Each row is followed by its class.
[  4 -43 -27 -29  23  12  -6  15 -13  14 -93   0  -3 -44   8   4  31  -3
  19  22 -13  16 -15  60  -6 -45  -5  19  -3 -17 -15  32  35  13] : tak
[ 26  22  11 -19 -47 -17   5  -1  36 -14  11 -30 -15  17 -10   7 -30 -67
   4  29 -17 -33  -4   0  44  -4  24  -4 -13 -44  -9   2 -78  18] : nere
[ 12  38  -5  -4 -37 -24  -8   1  17 -14  -1  -3 -25  19 -13  -2 -21 -73
  10   3 -29 -24   5  19  42  -2  24  -1 -24 -38 -16  -1 -69  10] : Rogeg
[  1   8  12  44  32   6 -11 -28 -34 -23   5 -43   7  36   2  -7  37   0
 -38   8  24  17  20  -9 -26   2 -71  23   3  34  -9   1 -37   8] : fosot
[ 35  45 -27 -18 -42  -7 -13  13   9  -7   7 -10 -19  19 -11  18 -24 -64
   4   5 -24 -26  -1  16  55 -14   6 -15 -14 -46  -7  10 -72  16] : Meb
[ 18   1  23  43   6  -3 -14 -37 -41   8 -10 -74 -13  21   8   9  21  -8
 -43  16  38   2  28 -15 -28  -1 -77  33  10  19  -3   4 -12  -9] : notom
[  7  -4   4  45  18  27 -21 -30 -34  -1  -8 -62  -7   7   5  -7  25  -6
 -29  11  34   9  30  -8 -22 -11 -74  39  16  19  -8  12 -20  10] : tak
[  8   4  18  30   0  10 -11 -33 -49  -2 -13 -67 -11   7  15   0  26   0
 -32  12  27  11  34 -14 -24  -9 -79  40   6   6  -6  15  -8  -4] : tak
[ 23 -33 -26 -28  39   1 -10  14 -17  11 -92  -4   0 -45   6   6  27 -16
  15  35  -5  34 -16  32   6 -24  -5   9  -5 -13  -5  12  26  16] : Fut
[  3   1  37  45  29  11 -10 -33 -37  -5  -2 -58  13  21   0  -7  17   8
 -49  18  24  14  26 -22 -23  13 -70  10   2  36  -5  -5 -42  10] : ger
[  7 -40 -11 -16  16  -4  -1  15  -6  19 -96   5  12 -40  -2 -11  23 -20
  22  37  -6  23 -16  38  -4 -42  -4   1  -2 -16  -8  19  15  11] : Rogeg
[ 20 -31 -30 -25  33   8 -18  12 -11  18 -81 -15   0 -39   4   4  29 -13
  28  36   0  30 -15  29   3 -25  -7  10  -6 -12  -3  13  24  17] : Fut
[  3 -29  38 -11 -15 -15  14 -11 -45  11 -41   3   4 -59  20 -18   1  12
  14 -20  26 -13  21  22  17  42 -46  19  15 -18   1  35  27 -47] : Mok
[ 11 -55 -20 -42  17   8   5   5 -13  19 -85  -7 -11 -52   8  -7  22   4
  25   4 -19  15 -20  44   5 -32  -2  10  -9 -31 -11  16  14  22] : Mok
[ 22  37 -14 -17 -34 -22  -6  12  32 -18  13 -13 -23  26  -7  23 -29 -71
  17  32 -19 -24  -1  16  35  -9  18 -11 -18 -43 -15   4 -73  11] : nere
[ -8 -25  47   2  -4 -35  11  -1 -18  11 -29 -11   6 -37  15 -11   5  -2
  16  19  36  -8  24   6   3  45 -39  31   9 -11  -9  28  13 -40] : nere
[ -9 -14  23  -6  66 -40 -12  26 -14   1  -9   3   2  18   9 -56 -24 -25
  20  14  -5 -11  -1 -21  16   1 -14   1   7 -37 -14  11 -19  31] : Rogeg
[  5  -4  17  38  16  10 -18 -38  -9   4  -9 -67  -2  19  -6  -9  24   1
 -40  16  35  -3  22  -3 -16   5 -64  21   8  33 -14   4 -35   3] : notom
[ 37  39  -6 -20 -38  -8 -13  -8   4  -6 -16 -25 -19   0  -6   0  -9 -78
   1  10 -30 -18  -8   1  66   0  15  -1 -27 -41  -6   5 -67  18] : Fut
[  4 -18  40  29   7 -15   9   2 -32  21 -26   6   7 -39  13  -7   6   6
   4   2  42 -16  13   1   9  47 -38  24  11   5   4  27  21 -35] : Meb
[  3 -24  44   9  -1 -21   9  -1 -38  30 -28  -4   9 -46  16 -20  11  12
   3  -2  36 -14  18  -3  15  42 -41  27   7  -6   3  29  22 -33] : Meb
[ -2   5  28  41  34   9 -12 -24 -34  -7   2 -52   7  20  -2  -6  20  -7
 -56   8  14  17  26 -16 -21   5 -66  25  14  33 -10  -5 -41  10] : ger
[ 16  -2  15  30  -2  17  -2 -25 -48  -1 -24 -62 -10  11  -1 -12  16  -1
 -36  14  26  10  24 -32 -23  -8 -81  13  23  15  -3  -6 -32   0] : dunu
[ -3 -31  11  -7  54  -7 -19  20 -21 -14   2  10   3  15  -5 -30  -6 -11
   3  -9  -1 -13  -5  -7  22  14 -27  11   7 -35  -3   3 -19  39] : Zupu
[ -1  -4  31  36  17   2  -9 -40 -30 -17 -10 -52   5  21   3 -12  33  -7
 -48  21  33  21  26 -22 -18   6 -75  32  18  22 -13   2 -33   2] : suta
[ -5 -19   5  -5  68 -20 -22  24  -5 -13  19  18  -2  18   2 -40  -6 -20
   8  -3  -3 -13   0 -10  19  14 -23   9  12 -31  -6   9 -21  38] : Zupu
[-15 -24  11 -18  60 -19 -24  26 -18 -11   9   9  -4  27  -3 -29  -8 -11
   7 -11 -16 -19  -3  -3  23  14 -20  22  11 -38  -3   2 -16  38] : Zupu
[ 28  41 -16 -29 -40  -7 -13   1   3 -13   6 -18 -18  10  -8  15 -21 -70
   5   9 -28 -25  -4  15  55  -2  27   1 -20 -38   0  -5 -58   7] : Fut
[ 19 -13  18  36  20  22 -12 -32 -42  -5  -7 -58 -16   7  11  -2  10   2
 -33   2  29   7  21 -16 -22   1 -75  33  20  11   2  -4 -23   9] : Mok
[ -9 -20  36   5 -18 -36   9  -6 -38  18 -43  12  18 -48   8 -37   2  -7
  20  -8  34   0  34   9  16  36 -41  12  10 -15  -4  32  17 -46] : Rogeg
[  2  -5  25  46  20  17  -6 -36 -33 -17  -2 -61   4  32  -2  -4  28   8
 -38  14  28   6  14 -14 -22   1 -65  25   6  32   1  -1 -37   8] : fosot
[ 15  41   9 -19 -35  -6 -14   6   6   0  11 -12 -12  28 -12  18 -19 -63
 -10   4 -39 -31   0  25  48  -1  10  -4  -4 -24  -2  -2 -71  10] : ger
[ 23  32  -1  -7 -38  -9   3  -1  15 -23   7  -7 -23  28  -7  10 -22 -60
   5   1 -27 -33 -11  20  48  -2  22  -8 -18 -33  -9   6 -66   8] : fosot
[ -7 -46 -27 -32  28  -6   1  10  14  -3 -74 -12  -2 -36  -2  -2  35  -6
  13  26 -18  24 -15  44 -10 -37   3   8 -10 -23 -22  17   6  31] : nere
[  18  -54  -17  -29    7   17    6   15  -15   21 -114    1    2  -46
   -7   -5   21    2   12   29   -8   19  -19   40   -3  -37   -9   -4
   11   -1   -8   11   14    7] : dunu
[ 12 -43 -33 -31  33  10 -12   4 -22  14 -99 -14  -2 -57   2  -5  47 -11
  10  17 -17  37 -16  37   5 -31  -2  15 -18 -18  -9  10  20  31] : Fut
[ 18  37  -6   3 -40 -12  -9  -3  21 -25   5  -5 -19  23 -21   6 -20 -73
   6   4 -20 -29   2  22  47   2  21  -2 -17 -29 -11  -2 -68   9] : Rogeg
[  0  -8  24  51  12  12 -15 -30   1 -17 -13 -60  11  23  -5  -6   9   4
 -31  31  39  10  19 -13 -30  12 -68  17  11  32 -12  -3 -47  10] : nere
[ 10   8  30  41   9  14 -15 -26 -51   2   0 -58   2  17   2  11  22 -13
 -52  12  20  13  29 -14 -19   0 -78  23  18  22   5  -3 -31   0] : ger
[ -1 -41 -33 -18  39   4   2  14 -13  19 -84  -2   6 -42  -4   1  25  -4
  10  12 -22  18 -18  37   0 -39   6  10 -11 -18  -6  20   5  31] : Meb
[  6  -1  27  38  21  14  -8 -30 -42  16   5 -65   5  17   0  -5  18 -13
 -37  13  27  12  30 -28 -20   4 -75  15  24  16   9  -3 -39  19] : ger
[ -9 -23  17 -14  69 -40 -12  28  -5 -14 -22   1   1  26  11 -26 -21 -11
  14  21  -7  -7  -6   1   4  10 -16   4   1 -31 -20  10 -21  36] : nere
[  9  -3   8  38  17  15  -9 -31 -48  -6  -2 -55   4   3   7  -9  27  -6
 -36   6  30  18  33 -16 -23 -10 -70  36   6  15  -9  10 -19   6] : tak
[ 10  -7  22  35  23  14  -9 -34 -22  -8 -10 -55  -4   8   8 -26  16   6
 -32   3  27   8  16 -19 -17   6 -75  22  12  22 -12   4 -38   9] : Mok
[ 14 -12  18  43   9   8 -13 -38 -20  29  -3 -79  -6  16   2 -13  14  -8
 -27  13  53  -2  30 -28 -23  -4 -75  30  25  17   2   8 -23   3] : notom
[  5 -16  36  -5 -19 -31  10   0 -53  34 -42  -5  24 -43  13 -21   6   8
   6  -9  28  -3  27  -2  25  32 -56  17  14 -17   4  37  15 -39] : Meb
[ -9 -27  43 -10  -8 -30  16 -11 -38  19 -19   7  11 -45  18 -22  24 -15
   7   6  36  -1  29   4  13  36 -39  29  26 -18   0  30  21 -41] : suta
[ 14  -8  26  39   8  15  -7 -38 -34  -7 -17 -57  -7   8  11 -11   9  11
 -28  -3  27   7  17 -16 -23  13 -73  24   5  16  -7   0 -28   5] : Mok
[ 16   0  18  49  10  14 -13 -35 -42 -16   0 -62  -9  32   5  10  19   3
 -34  17  38  12  25 -15 -24   0 -75  29   7  25   4   4 -23  -6] : fosot
[  3  -9  16  40   6   0 -17 -36 -29  -9  -4 -43   3  22  -4 -20  18   7
 -41   3  35  19  38 -20 -17  12 -86  20  17  22   1  -4 -37   6] : Zupu
[ 25  33 -13 -29 -48  -3  -5  -4  22 -17  12  -7 -20  11  -8  13 -15 -78
   3  23 -18 -19   2  17  48 -15  18 -10  -6 -48 -12   5 -73   7] : suta
[ -2 -10   6 -19  73 -31 -19  39 -16  19 -23  17   9  28  11 -38 -16  -2
  12   4  -7 -12  -7 -12  21   1 -23   0   2 -25  -9  16 -24  41] : Meb
[ 14   4   9  41   9  18 -13 -29 -50  -9  -6 -55  -4   8   8   4  31  -7
 -44   9  29  19  30 -16 -23 -15 -75  40   2  18  -8  10 -16   1] : tak
[ 18   1  14  40  13  22 -20 -31 -36 -12  -7 -59 -24  12  12  11   7  -4
 -29   3  23   2  20  -9 -24  -2 -76  38  17   9   1   3 -18  -2] : Mok
[ 33  32 -16 -17 -35   0  -1   5  17 -16   2  -8 -26   0   0   9 -15 -66
  15  17 -16 -24  -2  26  42  -7  19  -7 -23 -43 -24  15 -50  12] : tak
[-20 -26  26 -23  68 -26  -8  17 -17  -9   6   6   8  22   5 -32  -8 -16
  10   5 -11 -15  -8 -13  22   9   2  20  12 -36  -9   9 -11  31] : suta
[ -3 -22  44  -6 -16 -27  19  -3 -56  24 -35  -3  19 -35  18 -28  17   0
  11  -5  26  -1  19   7  16  29 -52  20  14 -18  -1  33  13 -44] : fosot
[  0 -12  26  42   4  11 -16 -43 -30  10  -3 -66  -1  20   3 -11  18 -11
 -28  22  42  14  32 -25 -17  -1 -76  30  39  13   7  -2 -31   5] : suta
[ -8 -21  10 -10  71 -31 -12  22  -8  24 -20   8   3  22   7 -35 -14 -16
  11   1  -2 -21  -5   5  11   7 -11   0  11 -19 -12  13 -17  33] : notom
[ 38  27   7 -29 -46 -12   6  -5  17  -7   3 -17 -32   0   6  -6 -30 -61
  14  -4 -31 -33  -8   5  51   2  15  -2 -17 -56 -13   9 -60  12] : Mok
[ -6 -29  40   4 -11 -28   9  -2 -19   9 -16  -6  11 -41  13 -15   8  -3
  13  10  44 -11  26  13   0  42 -40  27  12 -10  -7  25  12 -40] : nere
[ 39  32 -19 -26 -39   8  -8  11  18 -11  13  -2 -43  14  -3  27 -32 -62
  17   4 -20 -36 -14  25  50  -6  14  -8  -5 -46  -5  -1 -58   9] : Mok
[ -8   2  29  36  -2   2 -16 -44 -20   0  -6 -54   9  26   2 -16  18  -5
 -31  19  27  12  31 -17 -16   5 -69  18  26  21   1   1 -39   2] : suta
[  2  -5  32  31  11  -1  -8 -43 -32 -20  -8 -55  11  18   4 -11  22  -6
 -49  22  26  23  29 -24 -16  -1 -67  26  19  17  -7   2 -30   1] : suta
[ 25   5  20  47   8   2 -12 -27 -45   9 -15 -65   2  18   6   1  15   2
 -41  21  35  14  23 -40 -12  -4 -86  19  16  15   8   7 -24   7] : Meb
[ 12 -53 -10 -30  28   4   6   5 -10  17 -95   0  -8 -53  12   5   6   6
  20  24 -27  16 -24  44  -1 -34   6   4   4 -20   1  18  28  12] : Mok
[  1  -6  16  47   7   9 -16 -32  -6  -6   5 -82  -7  27   1  -1   7  -3
 -20  30  46   9  30 -24 -36   4 -75  29  17  15  -6  -4 -40  10] : nere
[ 29  35 -11 -19 -41  -1  -3  -1  13 -14  -6 -15 -27   5  -2   6 -17 -68
   2  -2 -27 -26   2  14  50 -15  14   9 -15 -47 -18  21 -52  14] : tak
[ 33  46 -21 -20 -28  -1 -20  11   9  -6  -6  -6 -24  13  -6  14 -17 -77
   9  15 -25 -22 -14   7  58  -7  17  -8 -22 -39  -4   0 -63  16] : Fut
[ 22  27   0 -19 -39 -22   6   0  38 -18  13 -29 -21  17  -7   0 -26 -70
   8  25 -17 -28  -2  -2  41  -7  19  -5 -20 -47 -19   7 -81  19] : nere
[  2 -19  44  -7 -17 -29  22  -2 -58  23 -34   1  20 -33  20 -21  15  -1
  11   3  28  -1  18   5  15  25 -52  12  15 -16   5  33  14 -46] : fosot
[  8  -4  17  51  19  17  -6 -36 -38  -8   3 -69 -10  28   5  -4  27  -5
 -29  13  36   8  20 -23 -25  -3 -75  28  12  17   2   2 -33  11] : fosot
[  3 -51 -11 -27  14  -7   5  10   9  10 -89 -20   7 -37   2   4  18 -11
  24  43  -1  16 -14  45 -13 -31  -7  13   4 -20 -11  23  10  14] : nere
[ 28  31 -11 -24 -42 -11  -6   4  22  13   9 -18 -21  22 -13  15 -21 -70
  12  14 -13 -44  -7  21  53 -10  19 -11 -11 -39  -8   9 -65   5] : notom
[  8 -47 -36 -30  34  13   1  10  -7   2 -77  -2 -23 -51   8   1  33  -9
  20  -2 -27  17 -26  52  -4 -40   4  17 -11 -31 -19  17  20  28] : Mok
